Here is a tiny trained network, its code and every weight. The questions are about switching its units off for an input and a target symbol, where a switched-off unit gives its printed mean instead of its output.

import numpy as np


def w(rows, s, z=0):
    codes = np.array(rows[::2]) - 128.0
    scale = np.full(codes.shape[1], s)
    scale[-1] = z or s
    return codes * scale


def norm(h):
    return h / np.sqrt((h * h).mean(-1, keepdims=True) + 1e-5)


def f(y):
    return np.maximum(y, 0)


def softmax(a):
    e = np.exp(a - a.max(-1, keepdims=True))
    return e / e.sum(-1, keepdims=True)


def log_softmax(a):
    a = a - a.max(-1, keepdims=True)
    return a - np.log(np.exp(a).sum(-1, keepdims=True))


def net(x, mask):
    ids = ['ΔΞΠΩαγεζηθλμτψ'.index(c) for c in x.split()]
    T = len(ids)
    res = E[ids] + P[:T]
    u = 0
    for l in range(2):
        r = norm(res)
        for j in range(3):
            rows = slice(2 * j, 2 * j + 2)
            q, k, v = (r @ M[l][rows].T for M in (Q, K, V))
            z = softmax(np.where(np.tri(T) > 0, q @ k.T / 2**0.5, -1e9)) @ v
            o = O[l][rows]
            res = res + np.where(mask[u + j], z, o[:, -1]) @ o[:, :-1]
        u += 3
        y = f(norm(res) @ A[l][:, :-1].T + A[l][:, -1])
        res = res + np.where(mask[u : u + 4], y, B[l][:, -1]) @ B[l][:, :-1]
        u += 4
    return log_softmax(norm(res)[-1] @ U[:, :-1].T + U[:, -1])


Q, K, V, O, A, B = {}, {}, {}, {}, {}, {}
E = w([
[117,156,132,118,113,116,113,86],'Δ',
[145,100,68,173,62,116,162,131],'Ξ',
[143,163,126,146,103,123,103,88],'Π',
[163,130,132,173,105,118,112,84],'Ω',
[77,27,84,170,74,117,193,135],'α',
[96,150,49,112,62,136,180,171],'γ',
[103,32,64,145,82,176,169,177],'ε',
[146,158,139,144,70,90,107,64],'ζ',
[123,130,139,118,115,133,160,55],'η',
[119,94,159,106,102,161,98,175],'θ',
[87,189,125,24,132,179,123,245],'λ',
[171,140,131,146,39,214,129,179],'μ',
[140,64,224,132,241,4,215,131],'τ',
[173,200,132,160,148,174,113,115],'ψ',
],0.016)
P = w([
[161,115,88,127,146,124,28,99],'0',
[74,147,126,171,92,102,72,148],'1',
[60,176,165,173,81,96,137,166],'2',
[123,135,148,157,109,116,146,127],'3',
[197,133,128,97,118,110,153,114],'4',
[210,121,119,1,87,96,205,143],'5',
],0.01)
Q[0] = w([
[143,134,144,168,133,100,115,71],'L0H0',
[133,129,165,102,207,89,108,95],'L0H0',
[138,113,134,125,129,128,95,188],'L0H1',
[86,118,87,140,135,145,118,75],'L0H1',
[157,159,197,135,170,86,80,5],'L0H2',
[98,158,194,159,148,217,64,145],'L0H2',
],0.012)
K[0] = w([
[82,134,142,133,128,79,87,134],'L0H0',
[188,92,90,139,139,20,104,160],'L0H0',
[93,155,175,175,124,133,141,121],'L0H1',
[157,133,120,124,150,132,109,111],'L0H1',
[134,138,100,177,162,6,111,56],'L0H2',
[119,163,98,191,178,155,70,132],'L0H2',
],0.012)
V[0] = w([
[137,101,128,170,134,94,138,143],'L0H0',
[81,129,57,126,155,80,81,159],'L0H0',
[148,113,116,113,145,107,131,118],'L0H1',
[75,132,142,167,106,91,120,143],'L0H1',
[129,99,254,101,114,174,87,140],'L0H2',
[121,151,117,151,127,125,137,97],'L0H2',
],0.0095)
O[0] = w([
[126,100,170,152,97,161,74,73,98],'L0H0',
[22,200,128,33,227,175,143,105,164],'L0H0',
[135,98,136,49,181,142,60,138,68],'L0H1',
[112,139,136,95,86,178,203,73,249],'L0H1',
[142,2,250,109,66,184,30,146,71],'L0H2',
[112,170,139,198,156,86,158,116,215],'L0H2',
],0.0056,0.002)
A[0] = w([
[134,234,166,99,113,108,102,167,140],'L0N0',
[92,141,94,147,81,205,193,106,168],'L0N1',
[144,66,132,187,129,102,159,255,172],'L0N2',
[139,77,74,194,118,124,152,111,252],'L0N3',
],0.0077,0.0029)
B[0] = w([
[117,64,133,111,131,185,171,116,240],'L0N0',
[112,44,120,135,113,115,132,136,254],'L0N1',
[150,151,128,155,82,80,140,248,198],'L0N2',
[77,78,135,92,145,145,156,138,238],'L0N3',
],0.012,0.0048)
Q[1] = w([
[125,139,121,110,126,92,135,252],'L1H0',
[190,101,93,57,120,118,144,138],'L1H0',
[46,136,165,187,135,150,110,111],'L1H1',
[162,164,147,152,177,124,106,57],'L1H1',
[177,113,105,65,106,111,148,171],'L1H2',
[68,124,109,150,92,123,122,204],'L1H2',
],0.02)
K[1] = w([
[230,123,185,165,166,171,229,143],'L1H0',
[79,130,188,136,42,136,232,157],'L1H0',
[213,78,68,85,193,140,61,79],'L1H1',
[45,137,107,152,141,49,11,74],'L1H1',
[96,159,222,128,27,123,233,171],'L1H2',
[235,95,143,54,106,121,194,82],'L1H2',
],0.012)
V[1] = w([
[140,175,65,153,61,203,112,141],'L1H0',
[94,154,133,35,81,73,128,143],'L1H0',
[131,172,121,90,142,190,156,111],'L1H1',
[67,123,188,76,174,127,97,115],'L1H1',
[95,110,107,107,95,7,108,84],'L1H2',
[114,75,103,167,210,173,131,161],'L1H2',
],0.015)
O[1] = w([
[210,104,175,208,69,244,204,91,154],'L1H0',
[73,126,73,213,89,145,69,237,142],'L1H0',
[193,139,135,131,103,119,205,184,101],'L1H1',
[80,111,149,37,100,162,195,175,100],'L1H1',
[198,56,95,127,222,195,123,197,255],'L1H2',
[196,171,72,81,38,68,61,85,187],'L1H2',
],0.011,0.0044)
A[1] = w([
[174,187,156,180,127,184,190,103,150],'L1N0',
[89,207,140,90,241,50,78,231,38],'L1N1',
[81,125,117,150,114,131,96,250,5],'L1N2',
[91,83,207,72,104,190,34,160,3],'L1N3',
],0.012,0.0069)
B[1] = w([
[93,84,154,138,126,53,127,147,254],'L1N0',
[165,137,195,140,106,7,64,181,200],'L1N1',
[207,149,164,73,172,143,136,51,184],'L1N2',
[124,78,217,131,78,148,37,64,163],'L1N3',
],0.016,0.007)
U = w([
[167,146,148,55,92,178,146,189,144],'Δ',
[216,110,103,152,142,128,109,123,80],'Ξ',
[172,87,188,101,139,83,196,90,4],'Π',
[142,131,118,78,183,135,131,55,149],'Ω',
[137,77,66,83,84,138,97,129,44],'α',
[173,111,163,198,72,129,112,199,37],'γ',
[186,174,89,126,106,141,105,96,182],'ε',
[85,115,135,140,198,168,144,140,224],'ζ',
[131,150,152,110,155,78,91,173,181],'η',
[3,78,103,100,124,117,130,103,94],'θ',
[93,186,74,142,114,115,172,150,243],'λ',
[78,135,131,173,170,104,126,55,155],'μ',
[139,72,183,91,111,167,74,104,43],'τ',
[162,220,147,134,139,127,148,73,253],'ψ',
],0.012,0.0055)

Each question gives the input, a string of symbols that net reads in full, and the target symbol t.
The units are the heads (2 rows each of Q, K, V and O) and the neurons (one row each of A and B). Each row of codes is followed by its name. A weight is (code - 128) times the scale printed after its matrix; where a second scale follows, it is the last column's (O, A, B and U).
mask holds one flag per unit, layer by layer, with each layer's heads first. A switched-off unit (its flag False) gives its mean, the last column of its rows in O or B, instead of its output. The means were averaged over made-up inputs and are rounded, as every weight is.
A unit's drop is (log p(t) with every unit on - log p(t) with that unit switched off) / (log p(t) with every unit on - log p(t) with every unit switched off).
The circuit of an input: a set's keep is (log p(t) with only the set's units on - log p(t) with every unit switched off) / (log p(t) with every unit on - log p(t) with every unit switched off). Starting from the 12 units with the biggest drops (on a tie, the unit counted first), units are removed one at a time, each time the one whose removal leaves the highest keep (on an exact tie, the one counted first), for as long as the keep stays at least 0.8.
units of the circuit, in order: the units of the circuit, biggest drop first
unit that matters most: the unit with the biggest drop
top k neurons: the k neurons with the biggest drops, biggest first
top k neurons in layer l: the k neurons of layer l with the biggest drops, biggest first
input Ω μ τ ζ Ω Δ, target τ: top 3 neurons -> L0N1; L0N2; L1N3
input η Π θ, target τ: top neuron -> L1N2
input Ξ ε μ ε ε Π, target μ: units of the circuit, in order -> L1H1; L1H2; L0H0
input α τ τ, target η: units of the circuit, in order -> L1H0; L1N1
input Π γ η θ ψ, target γ: units of the circuit, in order -> L0N2; L1H0
input α η Π ε Δ, target η: top 2 neurons -> L0N0; L1N1
input θ Π λ Ξ ε, target Δ: units of the circuit, in order -> L0N0; L1H1; L1N0
input η Π γ η, target η: units of the circuit, in order -> L0H1; L0N0; L1H0
input γ Δ τ γ μ Π, target τ: top 2 neurons -> L0N2; L1N3
input ε ε η η ζ, target ε: top 3 neurons -> L0N2; L1N0; L0N1
input μ Π Π ζ, target μ: top 2 neurons in layer 0 -> L0N0; L0N2
input θ λ ψ ζ θ, target Π: top 3 neurons in layer 0 -> L0N3; L0N2; L0N0
input γ ψ μ, target Π: units of the circuit, in order -> L1H0; L1N0
input ψ γ Π, target ψ: unit that matters most -> L1H2
input γ Δ ε Ξ, target α: units of the circuit, in order -> L1H2; L0N3; L1N0
input Π Ξ η θ Δ, target Ξ: top 2 neurons -> L0N2; L0N3
input α Π Π ζ, target α: top 2 neurons in layer 1 -> L1N2; L1N1
input Δ Δ θ τ ζ Δ, target θ: top 3 neurons -> L0N2; L1N2; L1N1
input Ω Π μ Π, target Ω: top 3 neurons in layer 0 -> L0N0; L0N3; L0N2
input α Π Δ Π, target α: top neuron in layer 1 -> L1N2
input Π Ξ η ε η, target Ξ: top 2 neurons in layer 0 -> L0N0; L0N2
input γ α γ ζ α Π, target γ: top 2 neurons in layer 0 -> L0N2; L0N3
input Ξ μ ζ Δ Ω, target μ: units of the circuit, in order -> L0N2; L1H1; L1H2
input ζ Ξ θ η ζ Π, target θ: top 2 neurons in layer 0 -> L0N2; L0N0
input Ξ θ ζ ψ ε θ, target Π: top 3 neurons -> L0N2; L1N0; L0N1
input Π ζ τ Π γ, target η: top 2 neurons -> L1N1; L0N2
input ζ η μ α, target γ: unit that matters most -> L0N2
input ψ η Ξ Π η, target η: top 2 neurons -> L1N1; L0N3
input η γ μ Π, target η: top 2 neurons -> L1N1; L0N3
